Below is a small trained network, with its code and all its weights. Each question gives an input and a class and asks what happens when units are switched off, that is, made to give their printed mean instead of their output.

import numpy as np


def w(rows, s, z=0):
    codes = np.array(rows[::2]) - 128.0
    scale = np.full(codes.shape[1], s)
    scale[-1] = z or s
    return codes * scale


def f(y):
    return np.maximum(y, 0)


def log_softmax(a):
    a = a - a.max(-1, keepdims=True)
    return a - np.log(np.exp(a).sum(-1, keepdims=True))


def net(x, mask):
    res = np.array(x, float).reshape(1, 6) / 4 @ E
    y = f(res @ A[0][:, :-1].T + A[0][:, -1])
    res = res + np.where(mask, y, B[0][:, -1]) @ B[0][:, :-1]
    return log_softmax(res[-1] @ U[:, :-1].T + U[:, -1])


A, B = {}, {}
E = w([
[142,146,166,107,149,255,183,38],'x0',
[189,195,37,141,214,85,170,110],'x1',
[186,152,191,240,66,81,210,120],'x2',
[130,127,128,114,123,121,139,137],'x3',
[191,164,208,68,153,82,66,107],'x4',
[51,251,106,94,42,87,124,59],'x5',
],0.0089)
A[0] = w([
[53,62,54,183,125,178,243,165,69],'neuron 0',
[153,161,161,110,104,245,206,79,72],'neuron 1',
[93,118,61,2,198,188,36,153,12],'neuron 2',
[209,167,213,235,75,93,200,130,9],'neuron 3',
[171,167,149,134,125,144,86,145,91],'neuron 4',
[143,115,174,103,221,231,168,30,107],'neuron 5',
[107,108,112,150,139,71,82,220,61],'neuron 6',
[45,79,198,118,51,138,112,146,63],'neuron 7',
[80,40,220,94,54,177,117,142,66],'neuron 8',
[203,138,239,34,188,84,83,115,76],'neuron 9',
[199,181,214,106,149,91,122,117,82],'neuron 10',
[143,136,141,123,132,193,140,92,46],'neuron 11',
[176,175,46,121,160,104,208,98,74],'neuron 12',
[175,171,43,118,222,102,173,123,22],'neuron 13',
[210,26,158,156,218,179,132,205,68],'neuron 14',
],0.0086,0.012)
B[0] = w([
[125,119,48,203,89,185,6,112,230],'neuron 0',
[117,118,107,115,99,25,109,194,204],'neuron 1',
[23,25,176,188,161,108,213,85,227],'neuron 2',
[17,2,135,136,196,110,190,67,212],'neuron 3',
[115,115,145,167,105,131,104,128,139],'neuron 4',
[145,109,128,112,94,32,103,207,238],'neuron 5',
[154,136,123,116,94,49,126,191,181],'neuron 6',
[184,179,190,183,193,129,136,124,195],'neuron 7',
[185,184,200,179,235,139,103,141,206],'neuron 8',
[131,118,10,212,90,184,42,114,217],'neuron 9',
[88,106,66,176,95,199,72,155,182],'neuron 10',
[148,108,121,154,113,74,130,144,144],'neuron 11',
[142,151,231,149,173,158,91,143,191],'neuron 12',
[177,165,252,211,192,149,82,135,174],'neuron 13',
[62,246,181,45,52,117,165,48,254],'neuron 14',
],0.0083,0.0086)
U = w([
[62,22,137,149,173,113,156,70,96],'0',
[148,120,122,119,123,131,113,115,254],'1',
[179,169,168,161,202,143,99,136,108],'2',
[133,111,112,122,89,26,103,209,93],'3',
[118,123,72,180,82,193,52,101,87],'4',
[59,246,147,85,62,116,131,22,104],'5',
[195,111,82,78,117,184,169,115,156],'6',
[223,86,68,35,159,183,189,113,90],'7',
],0.011,0.023)

Each question gives the input, the list of numbers given to net, and the class t.
The units are the neurons (one row each of A and B). Each row of codes is followed by its name. A weight is (code - 128) times the scale printed after its matrix; where a second scale follows, it is the last column's (A, B and U).
mask holds one flag per neuron, in row order. A switched-off neuron (its flag False) gives its mean, the last column of its row in B, instead of its output. The means were averaged over made-up inputs and are rounded, as every weight is.
A unit's drop is (log p(t) with every unit on - log p(t) with that unit switched off) / (log p(t) with every unit on - log p(t) with every unit switched off).
The circuit of an input: a set's keep is (log p(t) with only the set's units on - log p(t) with every unit switched off) / (log p(t) with every unit on - log p(t) with every unit switched off). Starting from the 12 units with the biggest drops (on a tie, the unit counted first), units are removed one at a time, each time the one whose removal leaves the highest keep (on an exact tie, the one counted first), for as long as the keep stays at least 0.8.
circuit, biggest first: the units of the circuit, biggest drop first
unit that matters most: the unit with the biggest drop
k most important neurons: the k neurons with the biggest drops, biggest first
drop of u: that unit's drop, to one decimal
input [7,2,2,5,-5,-4], class 3: circuit, biggest first => (neuron 5; neuron 1)
input [8,3,-6,-1,-8,-5], class 3: circuit, biggest first => (neuron 5)
input [8,-4,-2,-7,-6,7], class 3: circuit, biggest first => (neuron 1; neuron 5)
input [6,1,-3,-6,8,8], class 4: circuit, biggest first => (neuron 9; neuron 14)
input [-4,0,-7,-2,7,-8], class 5: 2 most important neurons => (neuron 14; neuron 3)
input [-6,8,-7,-7,-6,6], class 2: 3 most important neurons => (neuron 13; neuron 12; neuron 3)
input [-3,-8,7,4,-4,-1], class 2: 3 most important neurons => (neuron 8; neuron 7; neuron 2)
input [-3,-2,3,1,6,0], class 4: circuit, biggest first => (neuron 9; neuron 10)
input [0,-3,-6,5,-8,-3], class 4: 2 most important neurons => (neuron 0; neuron 3)
input [6,6,-1,1,-8,-4], class 4: 2 most important neurons => (neuron 0; neuron 8)
input [-7,7,-2,2,-6,-2], class 2: 3 most important neurons => (neuron 13; neuron 12; neuron 5)
input [-5,1,7,-3,5,7], class 0: 2 most important neurons => (neuron 3; neuron 14)
input [-1,6,-6,-4,-1,5], class 0: 2 most important neurons => (neuron 2; neuron 14)
input [-5,8,-4,-7,-7,-6], class 2: unit that matters most => neuron 13
input [1,7,2,7,-8,-6], class 4: 3 most important neurons => (neuron 0; neuron 8; neuron 7)
input [-6,-8,-7,-2,4,-6], class 2: 3 most important neurons => (neuron 8; neuron 7; neuron 3)
input [7,7,-5,7,-2,7], class 1: 2 most important neurons => (neuron 14; neuron 8)
input [2,1,-6,5,-7,-6], class 4: 2 most important neurons => (neuron 0; neuron 3)
input [-2,8,-6,-5,3,0], class 2: 3 most important neurons => (neuron 13; neuron 3; neuron 12)
input [3,-2,3,4,7,-1], class 4: unit that matters most => neuron 9
input [3,0,-5,3,4,-8], class 5: drop of neuron 14 => 1.2
input [-2,6,4,-1,-8,-2], class 4: drop of neuron 0 => 1.7
input [4,4,-7,6,1,-2], class 0: drop of neuron 2 => 1.8
